Here is a tiny trained network, its code and every weight. The questions are about switching its units off for an input and a target symbol, where a switched-off unit gives its printed mean instead of its output.

import numpy as np


def w(rows, s, z=0):
    codes = np.array(rows[::2]) - 128.0
    scale = np.full(codes.shape[1], s)
    scale[-1] = z or s
    return codes * scale


def f(y):
    return y / 2 * (1 + np.tanh(0.7978845608 * (y + 0.044715 * y**3)))


def softmax(a):
    e = np.exp(a - a.max(-1, keepdims=True))
    return e / e.sum(-1, keepdims=True)


def log_softmax(a):
    a = a - a.max(-1, keepdims=True)
    return a - np.log(np.exp(a).sum(-1, keepdims=True))


def net(x, mask):
    ids = ['ΛΣΦαδζημτψ'.index(c) for c in x.split()]
    T = len(ids)
    res = E[ids] + P[:T]
    u = 0
    for l in range(3):
        q, k, v = (res @ M[l].T for M in (Q, K, V))
        z = softmax(np.where(np.tri(T) > 0, q @ k.T / 4**0.5, -1e9)) @ v
        res = res + np.where(mask[u], z, O[l][:, -1]) @ O[l][:, :-1]
        u += 1
        y = f(res @ A[l][:, :-1].T + A[l][:, -1])
        res = res + np.where(mask[u : u + 4], y, B[l][:, -1]) @ B[l][:, :-1]
        u += 4
    return log_softmax(res[-1] @ U[:, :-1].T + U[:, -1])


Q, K, V, O, A, B = {}, {}, {}, {}, {}, {}
E = w([
[123,152,170,121,135,100,165,126,183,154],'Λ',
[166,121,106,144,135,177,168,169,135,72],'Σ',
[250,49,120,153,143,116,104,124,153,146],'Φ',
[134,150,168,123,139,106,172,123,88,120],'α',
[141,88,114,180,144,139,184,195,96,109],'δ',
[87,119,84,124,216,138,127,115,151,95],'ζ',
[55,148,115,177,136,95,42,97,119,111],'η',
[239,132,195,68,177,172,133,79,145,153],'μ',
[100,108,131,42,194,80,91,85,149,124],'τ',
[126,69,90,176,191,154,160,105,72,115],'ψ',
],0.018)
P = w([
[234,166,142,147,181,136,155,97,203,55],'0',
[173,156,2,84,71,177,110,157,143,194],'1',
[170,72,191,156,155,109,139,167,126,133],'2',
[128,150,19,110,79,183,109,145,109,192],'3',
[111,94,169,152,180,77,152,156,81,132],'4',
[141,159,56,132,86,185,106,123,108,208],'5',
[125,87,188,167,158,78,132,168,83,133],'6',
[132,141,58,138,72,171,100,120,77,196],'7',
[116,90,190,169,171,77,146,190,71,131],'8',
[146,155,100,148,66,185,93,109,120,215],'9',
[130,88,205,162,179,89,139,178,103,158],'10',
[140,125,97,148,56,168,96,100,93,180],'11',
[109,91,202,180,166,80,140,177,83,150],'12',
[139,120,88,160,64,155,100,114,80,175],'13',
],0.0098)
Q[0] = w([
[185,151,157,154,144,175,183,92,141,119],'0.h1',
[169,168,157,160,86,131,184,174,153,163],'0.h1',
[136,146,175,177,61,183,63,128,88,105],'0.h1',
[146,101,182,153,255,110,57,226,140,58],'0.h1',
],0.0065)
K[0] = w([
[197,134,123,184,128,133,231,95,142,158],'0.h1',
[89,144,122,161,137,153,175,132,175,143],'0.h1',
[132,105,146,185,118,153,30,144,138,80],'0.h1',
[104,92,166,133,167,59,114,62,207,2],'0.h1',
],0.0075)
V[0] = w([
[128,167,126,190,128,147,132,146,209,152],'0.h1',
[123,51,72,146,127,106,218,202,108,255],'0.h1',
[146,161,138,196,238,135,110,162,211,181],'0.h1',
[140,94,122,185,164,15,217,139,124,142],'0.h1',
],0.0054)
O[0] = w([
[147,154,48,150,125,21,67,179,1,34,147],'0.h1',
[117,61,128,107,82,214,152,171,126,154,134],'0.h1',
[112,71,12,80,144,119,215,236,151,118,253],'0.h1',
[82,27,165,43,131,189,169,176,226,88,198],'0.h1',
],0.0077,0.0034)
A[0] = w([
[113,204,152,63,68,112,119,164,61,129,224],'0.n1',
[72,181,197,106,149,19,30,86,177,52,60],'0.n2',
[86,187,108,194,62,95,165,154,173,147,252],'0.n3',
[128,104,132,1,146,139,80,126,84,180,37],'0.n4',
],0.0069,0.0032)
B[0] = w([
[83,156,159,126,149,150,147,33,246,143,175],'0.n1',
[159,101,134,96,137,180,220,165,104,138,237],'0.n2',
[223,105,133,88,95,127,141,127,65,135,253],'0.n3',
[119,178,136,246,50,77,155,190,94,116,182],'0.n4',
],0.011,0.0023)
Q[1] = w([
[120,85,107,134,19,111,137,105,140,210],'1.h1',
[146,198,58,102,2,179,91,44,108,146],'1.h1',
[67,149,53,168,54,162,116,69,137,183],'1.h1',
[160,160,89,126,229,160,154,119,219,94],'1.h1',
],0.0077)
K[1] = w([
[33,144,222,151,99,79,164,164,109,205],'1.h1',
[45,85,187,111,88,200,55,170,74,192],'1.h1',
[2,135,168,132,74,121,34,114,152,253],'1.h1',
[123,131,36,122,164,176,157,182,107,90],'1.h1',
],0.0082)
V[1] = w([
[168,110,138,98,102,133,161,163,15,239],'1.h1',
[123,220,200,42,116,31,127,13,115,62],'1.h1',
[177,21,155,99,10,3,72,163,236,83],'1.h1',
[192,101,99,85,177,90,125,12,158,215],'1.h1',
],0.0062)
O[1] = w([
[178,123,163,92,94,112,101,105,141,112,186],'1.h1',
[31,185,180,135,155,188,107,153,131,139,49],'1.h1',
[154,175,160,129,101,94,133,122,206,204,48],'1.h1',
[82,129,164,100,6,155,141,94,105,162,255],'1.h1',
],0.013,0.0024)
A[1] = w([
[160,190,3,140,106,189,44,118,159,132,97],'1.n1',
[165,64,146,104,131,110,198,155,161,26,253],'1.n2',
[201,147,137,115,26,154,142,121,78,108,95],'1.n3',
[115,117,71,43,120,108,26,117,95,207,42],'1.n4',
],0.0067,0.0032)
B[1] = w([
[128,107,180,92,122,85,17,75,127,132,143],'1.n1',
[92,217,166,95,172,137,91,90,72,190,245],'1.n2',
[166,122,108,173,127,118,115,205,111,138,191],'1.n3',
[114,82,218,164,106,2,138,24,217,170,135],'1.n4',
],0.0091,0.011)
Q[2] = w([
[158,143,12,143,2,153,143,108,103,100],'2.h1',
[158,150,35,132,76,196,81,101,195,104],'2.h1',
[115,162,207,69,144,83,91,195,86,189],'2.h1',
[147,102,129,58,142,114,112,136,56,147],'2.h1',
],0.0085)
K[2] = w([
[150,11,128,180,93,161,149,208,99,105],'2.h1',
[113,86,127,187,39,124,58,164,104,161],'2.h1',
[163,254,119,94,140,179,105,156,193,122],'2.h1',
[186,66,145,101,143,169,162,124,97,116],'2.h1',
],0.0088)
V[2] = w([
[147,164,2,196,103,104,84,168,96,132],'2.h1',
[116,29,96,45,149,125,215,168,151,116],'2.h1',
[217,106,95,12,79,88,118,89,94,145],'2.h1',
[139,64,159,178,141,147,135,44,142,93],'2.h1',
],0.0071)
O[2] = w([
[211,145,85,122,110,175,137,254,82,153,110],'2.h1',
[26,140,154,106,167,96,82,51,118,246,119],'2.h1',
[164,188,103,131,111,138,83,77,151,126,255],'2.h1',
[209,77,146,128,131,116,143,53,44,172,5],'2.h1',
],0.0088,0.0077)
A[2] = w([
[182,151,137,183,183,98,255,234,129,156,144],'2.n1',
[119,149,113,181,126,82,138,208,196,68,143],'2.n2',
[112,147,169,112,182,120,170,112,109,86,100],'2.n3',
[103,107,204,130,138,129,147,172,119,16,3],'2.n4',
],0.0086,0.0044)
B[2] = w([
[177,152,2,153,77,156,49,94,141,96,254],'2.n1',
[199,160,201,192,182,127,164,115,77,185,192],'2.n2',
[168,11,174,164,66,83,66,160,94,153,220],'2.n3',
[130,90,131,75,178,157,189,91,175,110,203],'2.n4',
],0.0097,0.0079)
U = w([
[67,124,164,200,102,103,17,108,142,104,79],'Λ',
[147,115,152,240,156,159,134,98,156,85,88],'Σ',
[77,190,178,247,197,89,128,190,147,147,240],'Φ',
[118,118,94,139,100,103,189,109,205,170,159],'α',
[82,177,128,112,131,221,179,70,169,87,254],'δ',
[132,109,130,168,175,129,177,100,69,224,44],'ζ',
[165,2,149,158,172,93,96,187,213,157,89],'η',
[119,159,195,86,177,103,76,228,111,60,154],'μ',
[44,100,83,150,137,97,74,248,167,168,82],'τ',
[103,137,77,90,199,88,118,68,194,82,124],'ψ',
],0.0051,0.0035)

Each question gives the input, a string of symbols that net reads in full, and the target symbol t.
The units are the heads (4 rows each of Q, K, V and O) and the neurons (one row each of A and B). Each row of codes is followed by its name. A weight is (code - 128) times the scale printed after its matrix; where a second scale follows, it is the last column's (O, A, B and U).
mask holds one flag per unit, layer by layer, with each layer's heads first. A switched-off unit (its flag False) gives its mean, the last column of its rows in O or B, instead of its output. The means were averaged over made-up inputs and are rounded, as every weight is.
A unit's drop is (log p(t) with every unit on - log p(t) with that unit switched off) / (log p(t) with every unit on - log p(t) with every unit switched off).
The circuit of an input: a set's keep is (log p(t) with only the set's units on - log p(t) with every unit switched off) / (log p(t) with every unit on - log p(t) with every unit switched off). Starting from the 12 units with the biggest drops (on a tie, the unit counted first), units are removed one at a time, each time the one whose removal leaves the highest keep (on an exact tie, the one counted first), for as long as the keep stays at least 0.8.
units of the circuit, in order: the units of the circuit, biggest drop first
unit that matters most: the unit with the biggest drop
top k neurons: the k neurons with the biggest drops, biggest first
k most important neurons of layer l: the k neurons of layer l with the biggest drops, biggest first
input ψ Λ μ τ α δ α Λ τ, target ζ: units of the circuit, in order -> [2.h1, 1.h1, 0.n4]
input τ Λ μ ψ ψ α Λ α ψ, target Λ: unit that matters most -> 0.n2
input Λ α δ Σ ψ δ η δ α μ, target Σ: top 3 neurons -> [1.n3, 0.n4, 1.n2]
input η ζ Σ Φ μ μ ψ Λ α, target μ: top 2 neurons -> [0.n2, 1.n2]
input η Φ ζ, target μ: top 2 neurons -> [0.n2, 1.n2]
input δ ζ α δ μ δ α, target ψ: units of the circuit, in order -> [1.h1, 0.h1, 1.n2, 2.h1]
input Σ η μ α Λ τ ζ, target Σ: top 3 neurons -> [2.n1, 2.n2, 1.n2]
input Σ ζ ψ α ζ Φ ζ η τ, target Σ: 2 most important neurons of layer 0 -> [0.n4, 0.n2]
input τ δ ζ, target Λ: units of the circuit, in order -> [0.n2, 2.h1, 2.n3, 1.h1]
input Σ α μ τ ζ δ δ α η, target Σ: top 2 neurons -> [2.n1, 1.n2]
input Λ μ δ Σ Λ τ Φ ζ Λ, target Φ: units of the circuit, in order -> [0.h1, 1.h1, 2.n2]
input Λ Σ α Λ Λ Σ ψ Λ η, target Φ: units of the circuit, in order -> [1.h1, 0.h1, 2.n2]
input η μ η ζ Λ τ α, target μ: units of the circuit, in order -> [0.h1, 1.h1, 2.h1]
input μ Λ μ, target δ: units of the circuit, in order -> [1.h1]
input Λ α η δ Λ Λ ζ Λ μ μ, target Σ: top 3 neurons -> [0.n4, 1.n3, 2.n1]
input τ ψ ζ δ τ ψ α α μ Λ τ, target Λ: top 3 neurons -> [0.n2, 2.n3, 1.n3]
input ψ μ μ τ τ δ δ Λ Σ Σ Σ δ η, target ζ: 3 most important neurons of layer 0 -> [0.n2, 0.n4, 0.n3]
input Λ α ζ Λ α Λ δ Σ α α μ ψ μ, target Φ: units of the circuit, in order -> [0.h1, 2.h1, 1.h1, 0.n4]
input ζ α Λ Σ, target μ: top 2 neurons -> [1.n1, 1.n3]
input η τ ζ τ ψ, target μ: unit that matters most -> 0.n2
input Φ Λ η Λ ζ ζ, target ψ: 2 most important neurons of layer 1 -> [1.n1, 1.n4]
input Σ α α τ μ δ Φ, target Σ: top 2 neurons -> [2.n1, 2.n2]
input τ η Λ ζ Λ η δ, target Λ: units of the circuit, in order -> [0.n2, 2.h1, 1.h1]
input α η δ, target η: top 2 neurons -> [2.n3, 2.n4]
input ψ μ η Φ μ Λ Σ, target ζ: units of the circuit, in order -> [2.h1, 1.h1]
input δ η ζ δ δ ζ μ Λ α, target ψ: top 2 neurons -> [2.n1, 1.n2]
input μ δ δ τ, target Φ: top 2 neurons -> [0.n4, 2.n2]
